Below is a small trained network, with its code and all its weights. Each question gives an input and a target symbol and asks what happens when units are switched off, that is, made to give their printed mean instead of their output.

import numpy as np


def w(rows, s, z=0):
    codes = np.array(rows[::2]) - 128.0
    scale = np.full(codes.shape[1], s)
    scale[-1] = z or s
    return codes * scale


def f(y):
    return y / 2 * (1 + np.tanh(0.7978845608 * (y + 0.044715 * y**3)))


def softmax(a):
    e = np.exp(a - a.max(-1, keepdims=True))
    return e / e.sum(-1, keepdims=True)


def log_softmax(a):
    a = a - a.max(-1, keepdims=True)
    return a - np.log(np.exp(a).sum(-1, keepdims=True))


def net(x, mask):
    ids = ['ΠΦΩαβγεζητ'.index(c) for c in x.split()]
    T = len(ids)
    res = E[ids] + P[:T]
    r = res
    for j in range(2):
        rows = slice(4 * j, 4 * j + 4)
        q, k, v = (r @ M[0][rows].T for M in (Q, K, V))
        z = softmax(np.where(np.tri(T) > 0, q @ k.T / 4**0.5, -1e9)) @ v
        o = O[0][rows]
        res = res + np.where(mask[j], z, o[:, -1]) @ o[:, :-1]
    y = f(res @ A[0][:, :-1].T + A[0][:, -1])
    res = res + np.where(mask[2:14], y, B[0][:, -1]) @ B[0][:, :-1]
    return log_softmax(res[-1] @ U[:, :-1].T + U[:, -1])


Q, K, V, O, A, B = {}, {}, {}, {}, {}, {}
E = w([
[91,183,206,108],'Π',
[37,75,120,138],'Φ',
[206,123,196,90],'Ω',
[69,169,206,172],'α',
[133,44,91,102],'β',
[103,160,179,102],'γ',
[135,86,161,138],'ε',
[202,2,166,170],'ζ',
[107,153,133,61],'η',
[126,49,110,125],'τ',
],0.014)
P = w([
[113,102,147,118],'0',
[124,21,194,55],'1',
[109,154,129,139],'2',
[104,10,139,77],'3',
[133,210,131,143],'4',
[65,31,124,177],'5',
],0.013)
Q[0] = w([
[221,177,77,88],'H1',
[98,138,91,174],'H1',
[76,131,174,75],'H1',
[152,144,89,53],'H1',
[77,51,199,67],'H2',
[171,186,10,117],'H2',
[55,161,180,126],'H2',
[180,164,93,212],'H2',
],0.011)
K[0] = w([
[170,8,146,141],'H1',
[92,149,114,93],'H1',
[115,150,150,208],'H1',
[106,81,144,122],'H1',
[154,188,91,198],'H2',
[39,64,183,77],'H2',
[110,162,102,117],'H2',
[153,93,197,86],'H2',
],0.013)
V[0] = w([
[141,39,131,71],'H1',
[139,149,139,217],'H1',
[77,102,137,121],'H1',
[75,124,114,200],'H1',
[2,143,146,158],'H2',
[76,202,209,189],'H2',
[36,149,49,37],'H2',
[184,225,170,81],'H2',
],0.0088)
O[0] = w([
[113,178,84,149,209],'H1',
[161,104,206,127,67],'H1',
[156,137,118,135,222],'H1',
[170,112,180,179,142],'H1',
[44,140,210,176,253],'H2',
[127,144,196,106,184],'H2',
[6,165,100,109,170],'H2',
[131,122,150,3,61],'H2',
],0.011,0.0044)
A[0] = w([
[174,254,164,131,107],'N1',
[95,105,59,91,225],'N2',
[91,188,152,123,103],'N3',
[121,136,115,180,38],'N4',
[170,197,152,159,88],'N5',
[127,190,97,126,23],'N6',
[156,133,139,136,191],'N7',
[120,103,149,61,112],'N8',
[91,94,63,117,249],'N9',
[55,177,121,59,97],'N10',
[176,100,157,64,4],'N11',
[143,66,177,137,128],'N12',
],0.011,0.0035)
B[0] = w([
[144,132,157,28,175],'N1',
[132,207,88,107,225],'N2',
[133,30,137,126,223],'N3',
[147,101,201,2,179],'N4',
[165,149,165,57,144],'N5',
[114,49,48,59,143],'N6',
[128,100,129,174,133],'N7',
[170,128,122,53,207],'N8',
[168,189,104,137,254],'N9',
[101,66,105,126,232],'N10',
[142,182,168,109,174],'N11',
[104,214,104,148,236],'N12',
],0.0075,0.007)
U = w([
[158,72,147,57,32],'Π',
[88,129,123,170,157],'Φ',
[194,196,119,61,126],'Ω',
[142,249,174,105,26],'α',
[133,254,91,140,180],'β',
[148,85,120,70,94],'γ',
[163,158,121,123,187],'ε',
[205,96,109,127,253],'ζ',
[106,91,63,56,59],'η',
[142,205,102,136,144],'τ',
],0.0078,0.003)

Each question gives the input, a string of symbols that net reads in full, and the target symbol t.
The units are the heads (4 rows each of Q, K, V and O) and the neurons (one row each of A and B). Each row of codes is followed by its name. A weight is (code - 128) times the scale printed after its matrix; where a second scale follows, it is the last column's (O, A, B and U).
mask holds one flag per unit, heads first, then neurons. A switched-off unit (its flag False) gives its mean, the last column of its rows in O or B, instead of its output. The means were averaged over made-up inputs and are rounded, as every weight is.
A unit's drop is (log p(t) with every unit on - log p(t) with that unit switched off) / (log p(t) with every unit on - log p(t) with every unit switched off).
The circuit of an input: a set's keep is (log p(t) with only the set's units on - log p(t) with every unit switched off) / (log p(t) with every unit on - log p(t) with every unit switched off). Starting from the 12 units with the biggest drops (on a tie, the unit counted first), units are removed one at a time, each time the one whose removal leaves the highest keep (on an exact tie, the one counted first), for as long as the keep stays at least 0.8.
circuit, biggest first: the units of the circuit, biggest drop first
unit that matters most: the unit with the biggest drop
k most important neurons: the k neurons with the biggest drops, biggest first
heads that matter: for each layer, one digit per head in row order, 1 if its drop is at least 0.15 and else 0, layers parted by /
drop when u is switched off: that unit's drop, to one decimal
input α Φ Ω β Π, target Π: heads that matter : 00
input η γ ζ, target ζ: heads that matter : 01
input Ω η η ε, target η: circuit, biggest first : H2; H1
input β β Φ α, target Φ: heads that matter : 01
input α Φ Φ, target Φ: circuit, biggest first : H2; N8; N3
input Ω Φ Φ Ω α Φ, target α: circuit, biggest first : H2; H1; N12
input η Φ ζ α α η, target α: circuit, biggest first : H1; H2; N12
input Φ α α α, target α: unit that matters most : H1
input τ η Φ η η Π, target η: circuit, biggest first : H2; N10
input τ Φ β η α Ω, target α: circuit, biggest first : H2; N12; H1
input Φ Ω τ γ α ζ, target α: circuit, biggest first : N12; H2; H1
input η Ω Ω η, target Ω: circuit, biggest first : H2; N2; N11
input ζ ε α Π Ω, target Ω: 2 most important neurons : N1; N5
input ε Φ η Ω, target η: 2 most important neurons : N10; N12
input γ Φ Ω Π, target Ω: circuit, biggest first : H2; N11
input β η Φ τ ζ Π, target ζ: circuit, biggest first : H2
input ε η η, target η: 2 most important neurons : N10; N6
input Π τ η ε α γ, target α: 2 most important neurons : N12; N11
input γ α β β, target β: drop when N10 is switched off : 0.1
input Φ ζ Φ γ, target Φ: drop when H2 is switched off : 0.5
